zeko: [111 118 124 150 133 173 177 127 183 148  99 116 150 154 107 122 144 113
 151 104 165 221  38  84 135 202 131 149 179 126]
Beki: [140 208 104 151 130 135 183  72 174 124  54 215 129 117 117  79 158  85
 110  69 180 176  42  94 182 131 150 167  87 117]
gabev: [123 139 117 143 155 155 169 148 136 142 122 130 131 168  95 104 155 105
 121 113 147 197  80 100 144 149 121 152 130 134]
vulub: [115 123 162 124  98 142 144 132 147 152 120 143 105 116 108 123 129 155
 111 103 118 137 147 122 170 137 140 154 132 127]
Tinar: [141 142 170 127  64 152 138 103 155 111 104 128 109 141  65 110 123 180
 138 185 128 174 142 130 203 135 103 148 110 123]
dip: [126 132 122 128 146 140 147 139 126 153 127 128 128 148 112 130 141 119
 126 120 137 162 133 108 136 139 124 141 130 132]
nad: [153 144  99 137 161 170 169 144 151 149 118 130 123 167 100 135 182  87
 140 122 138 198  98  75 127 164 124 159 138 169]
find: [123 139 117 143 155 155 169 148 136 142 122 130 131 168  95 104 155 105
 121 113 147 197  80 100 144 149 121 152 130 134]  gabev
find: [115 123 162 124  98 142 144 132 147 152 120 143 105 116 108 123 129 155
 111 103 118 137 147 122 170 137 140 154 132 127]  vulub
succ: [109]  [141]
find: [141 142 170 127  64 152 138 103 155 111 104 128 109 141  65 110 123 180
 138 185 128 174 142 130 203 135 103 148 110 123]  Tinar
find: [111 118 124 150 133 173 177 127 183 148  99 116 150 154 107 122 144 113
 151 104 165 221  38  84 135 202 131 149 179 126]  zeko
succ: [215]  [129]
succ: [168]  [95]

kirat: [129 123 134 110 138 120 133 129 111  68  17 121 120  78 138 136  89 121
 131 103 140 149 135 137]
zivar: [131 130 131 107 114 144  89 137 145 140 153 136 134 156 121 128 173 135
 112 121 116 131 140 151]
Robi: [127 121 136 102 145 161 134 158 109 136 160 122 126 154 135 140 179 125
 123 124 124 143 141  96]
vazo: [127 121 136 102 122 161 134 158 109 147 160 122 126 154 135 140 179 125
 123 124 124 143 141 113]
Zona: [128 128 147 103 127 160  97 149 128 135 148 135 140 113 139 136 134 140
 116 111 121  89 145 155]
zib: [127 121 136 102 122 161 134 158 109 136 160 122 126 154 135 140 179 125
 123 124 124 143 141 113]
find: [131 130 131 107 114 144  89 137 145 140 153 136 134 156 121 128 173 135
 112 121 116 131 140 151]  zivar
find: [127 121 136 102 122 161 134 158 109 136 160 122 126 154 135 140 179 125
 123 124 124 143 141 113]  zib

Kar: [206 199 203  81  67  65  43  33  93  68 206  42 205 203  42  49  49  49
 204 128]
Pagu: [206 199 203  80  67  65  43  33  93  68 206  42 205 203  42  49 166 158
  79  64]
dar: [ 83  75  83 116 187 119 157 141 149 102  82 163  82  85 144 153 166  74
  79 123]
succ: [144]  [153]
succ: [81]  [67]
succ: [157]  [141]
succ: [75]  [83]

vaza: [117 128 129 115 128 128 127 121 186 123 127 128 128 128 125 125  79 128
 134 129 122 129 127 129 124 134 127 127 119 108 127 130 128 127 126 129
 142 146 126 128 136 131 124 118 118 165 135 125 132 128 127 135 122 138
 108  94 127 120 132 128 162 129 180]
fulo: [116 128 129 117 148 128 127 131 160 125 126 126 129 130 131 124 124 128
 141 131 122 130 127 131 119 134 127 129 116 117 127 130 128 127 126 130
 121 192 126 127 141 131 125 139 133 104 142 127 131 128 127 139 119 134
  90  18 126 122 143 128 157 129 118]
zef: [116 128 129 120 143 128 127 131 169 125 126 126 128 129 136 123 117 128
 138 129 120 129 127 128 122 135 127 129 116 120 127 129 128 127 126 128
 126 189 127 127 144 131 125 139 133 118 136 122 132 128 128 137 119 129
  90  42 127 130 140 128 156 129 133]
Vug: [113 128 129 105 144 128 126 124 147 127 127 128 129 132 122 125 116 128
 136 133 126 130 127 133 115 134 127 128 121 103 127 131 128 127 126 132
 119 197 125 128 132 131 123 127 128  78 140 135 129 128 127 146 122 134
 132  49 126  84 144 128 166 129 107]
rapo: [116 128 129 109 145 128 127 122 158 126 127 128 129 131 112 127  96 128
 142 133 127 131 126 138 120 133 127 127 123 100 127 131 128 127 126 132
 130 165 122 128 126 131 124 116 121 133 154 134 131 127 127 140 124 152
 107  41 125 105 138 128 161 129 146]
kenif: [115 128 129 108 147 128 127 123 148 126 127 128 129 132 116 125 111 128
 140 133 126 131 127 136 116 133 127 128 121 102 127 131 128 127 126 132
 121 191 123 128 129 131 124 123 124  89 148 136 130 128 127 144 122 141
 121  37 126  90 143 128 162 129 115]
raza: [117 128 129 110 143 128 127 121 167 125 127 128 129 130 113 127  91 128
 142 132 126 131 126 137 120 133 127 127 121 102 127 131 128 127 126 131
 133 161 122 128 127 131 125 115 117 142 154 132 123 127 127 139 124 152
  99  46 126 109 136 128 159 129 156]
mubu: [116 128 129 111 138 128 127 122 170 125 127 128 129 130 124 125  96 128
 136 131 124 130 127 131 120 134 127 127 120 105 127 131 128 127 126 130
 133 170 125 128 134 131 124 122 122 128 139 129 131 128 127 140 122 137
 117  78 126 106 137 128 162 129 149]
zila: [115 127 129 109 132 128 127 122 168 125 127 128 129 130 128 125  98 128
 130 131 124 130 127 129 120 134 127 127 121 106 127 131 128 127 126 130
 132 174 128 128 135 131 123 122 122 119 131 130 131 128 127 140 122 130
 129  95 126  97 138 128 169 129 146]
venad: [116 128 129 107 135 128 127 119 167 125 127 128 129 130 117 126  87 128
 135 132 125 130 127 134 120 133 127 127 121 134 127 131 128 127 126 131
 135 159 125 128 129 131 124 113 118 132 143 132 131 128 127 140 123 143
 124  80 126  96 135 128 164 129 156]
find: [116 128 129 117 148 128 127 131 160 125 126 126 129 130 131 124 124 128
 141 131 122 130 127 131 119 134 127 129 116 117 127 130 128 127 126 130
 121 192 126 127 141 131 125 139 133 104 142 127 131 128 127 139 119 134
  90  18 126 122 143 128 157 129 118]  fulo
find: [116 128 129 120 143 128 127 131 169 125 126 126 128 129 136 123 117 128
 138 129 120 129 127 128 122 135 127 129 116 120 127 129 128 127 126 128
 126 189 127 127 144 131 125 139 133 118 136 122 132 128 128 137 119 129
  90  42 127 130 140 128 156 129 133]  zef
find: [113 128 129 105 144 128 126 124 147 127 127 128 129 132 122 125 116 128
 136 133 126 130 127 133 115 134 127 128 121 103 127 131 128 127 126 132
 119 197 125 128 132 131 123 127 128  78 140 135 129 128 127 146 122 134
 132  49 126  84 144 128 166 129 107]  Vug
find: [116 128 129 111 138 128 127 122 170 125 127 128 129 130 124 125  96 128
 136 131 124 130 127 131 120 134 127 127 120 105 127 131 128 127 126 130
 133 170 125 128 134 131 124 122 122 128 139 129 131 128 127 140 122 137
 117  78 126 106 137 128 162 129 149]  mubu

Tur: [115 147  91  77 131  93]
Rin: [168 138 163 194  72 101]
pef: [ 43 131 107 150 195  68]
Lofa: [164 117 215 137 209  88]
bos: [ 72 189  92 155 120 163]
Gome: [114 121 110 185 122  21]
Laf: [ 60 116 156 231 161 139]
vuvir: [134  79 160 227 118 173]
tobo: [152 125 191 105 202 114]
kiban: [101 199 159 134 128  75]
succ: [164]  [117]
succ: [199]  [159]
succ: [120]  [163]

Vinip: [ 95 126 122 146  79 148  54 173 166 189 147]
bep: [ 70 135 124 130  89  76 138 115 121 122  71]
Medad: [126  80 169 156 203 207  83 117 134 175 183]
zeka: [119 169 116 157  45  46 163 106 117 135  41]
tuto: [104  97 138 140 153 126  93 174 155 141 133]
Zelun: [127 156 103 120  96  88 156  96 105 119  74]
butop: [130 142 161 125 136 119 143  99 132 124 101]
Ged: [ 95  97 138 140 153 126  93 174 155 141 133]
succ: [88]  [156]
succ: [104]  [97]

kop: [136 103  97 158 134]
Feki: [ 48  68  52  73 161]
Kopa: [100 124 113 143 132]
muz: [203 146 118 161 209]
Madi: [ 60  95 178  95 152]
vita: [173 215  88 111 185]
Sedup: [105  61 134 132 101]
zok: [139 211 151  85  75]
Gop: [ 70 186 172 180  91]
sape: [125 138 126  47  72]
succ: [73]  [161]
succ: [100]  [124]
succ: [146]  [118]

buzo: [ 39 172  60  61 138  36]
tifum: [139 161 144 146 161 133]
nediv: [147 151 145 147 154 136]
Mol: [116 126 124 124 194 125]
vozeg: [165 196 188 190 208 163]
Livav: [ 99 141 106 172 131  98]
Gubi: [116 126 124 124 126  90]
suz: [193  90 171 174 114 188]
tifit: [125 126 124 124 126 125]
succ: [146]  [161]
succ: [193]  [90]
succ: [171]  [174]

neti: [ 91 101 184 187 173 195]
dibe: [ 61  79 218 220 229 220]
Sato: [125 141 104 109 186 136]
Zizu: [141 152 127 130 129 146]
lep: [ 73  94 206 208 197 228]
vekip: [105 115 161 165 149 181]
gedo: [100 116 178 182 170 189]
succ: [187]  [173]
succ: [127]  [130]
succ: [94]  [206]
succ: [130]  [129]

Zedoz: [133 154 144  95 113 193  72 129 113 128]
ralo: [152 101 110 225 158  88 147 148 136 110]
Dokul: [ 98 108 122 174 146 155 124 178  76 143]
toleb: [127 117 120 190 152 131 127 143  99 130]
suge: [186 132 112 225 162  83 140 167 142 102]
gumuv: [160 110 140 127 122 217 142 110 126  88]
Dige: [185 197 133 159 145 154 107 232  74 126]
fome: [168 127 133 214 160  97 140 168 129 110]
rasut: [185 119 129  66  72 208 135 136 105 179]
susi: [150 106 142 134 134 212 144 106 126  71]
succ: [119]  [129]
succ: [107]  [232]
succ: [155]  [124]
succ: [132]  [112]
succ: [217]  [142]
succ: [147]  [148]
succ: [190]  [152]

Nub: [167  85 130  94 142 117 138 156  50 147]
niz: [103 164  83 175 103 183 138 123 216 103]
Kade: [138  72 113  65 104 156 159 181  26 125]
Pegu: [ 82 148  75 188 122 127 141 130 184  68]
tura: [103 162 135 113 141 117 117 102 138 125]
maka: [ 78 215 114 179 134 121  85  80 192 104]
succ: [181]  [26]
succ: [179]  [134]

subu: [137 137 208  89 154  95 104  74  87 139 135  79 113  85 103  82 149 138
 172 165 127  80 161 106  72 148  72 120 123 165 162 156 158  91 150 103
 142  75 128 132 108 166  74 176]
mir: [152 122 137 189 116 134 111 177 105 102 162 130 158  85 160 165  94 153
 152 161 173 169 117 134  56 180 160 155 134 100 115  89 111 105 117 159
  54 124 140 120 153  76 123 126]
laka: [156 119 112 119 142 128 193  53  84 120 126 223 127 158 192 104 169 209
 200 203  85 129  97 130  95 127 198  95 187 108 160 124 152 126  83 139
 156  98 133 119 127 187 151  82]
tuta: [195  91 166  90 125  75 159 105  61 126 106 101 145 157  97 148 107 186
 117 164 137 133 155 172  49  94 176 162 144  77 170 166  41 112 130 116
 204 129 179 116  58 152  84 118]
pifu: [157 159 130 115 112 105 196  44  83 161 123 172 125 161 157  82 154 146
 231 190  86  88 132  89 109 114 149  57 171 118 179 144 161 113  89 134
 164  85 169  96 118 129 133 110]
succ: [203]  [85]
succ: [193]  [53]

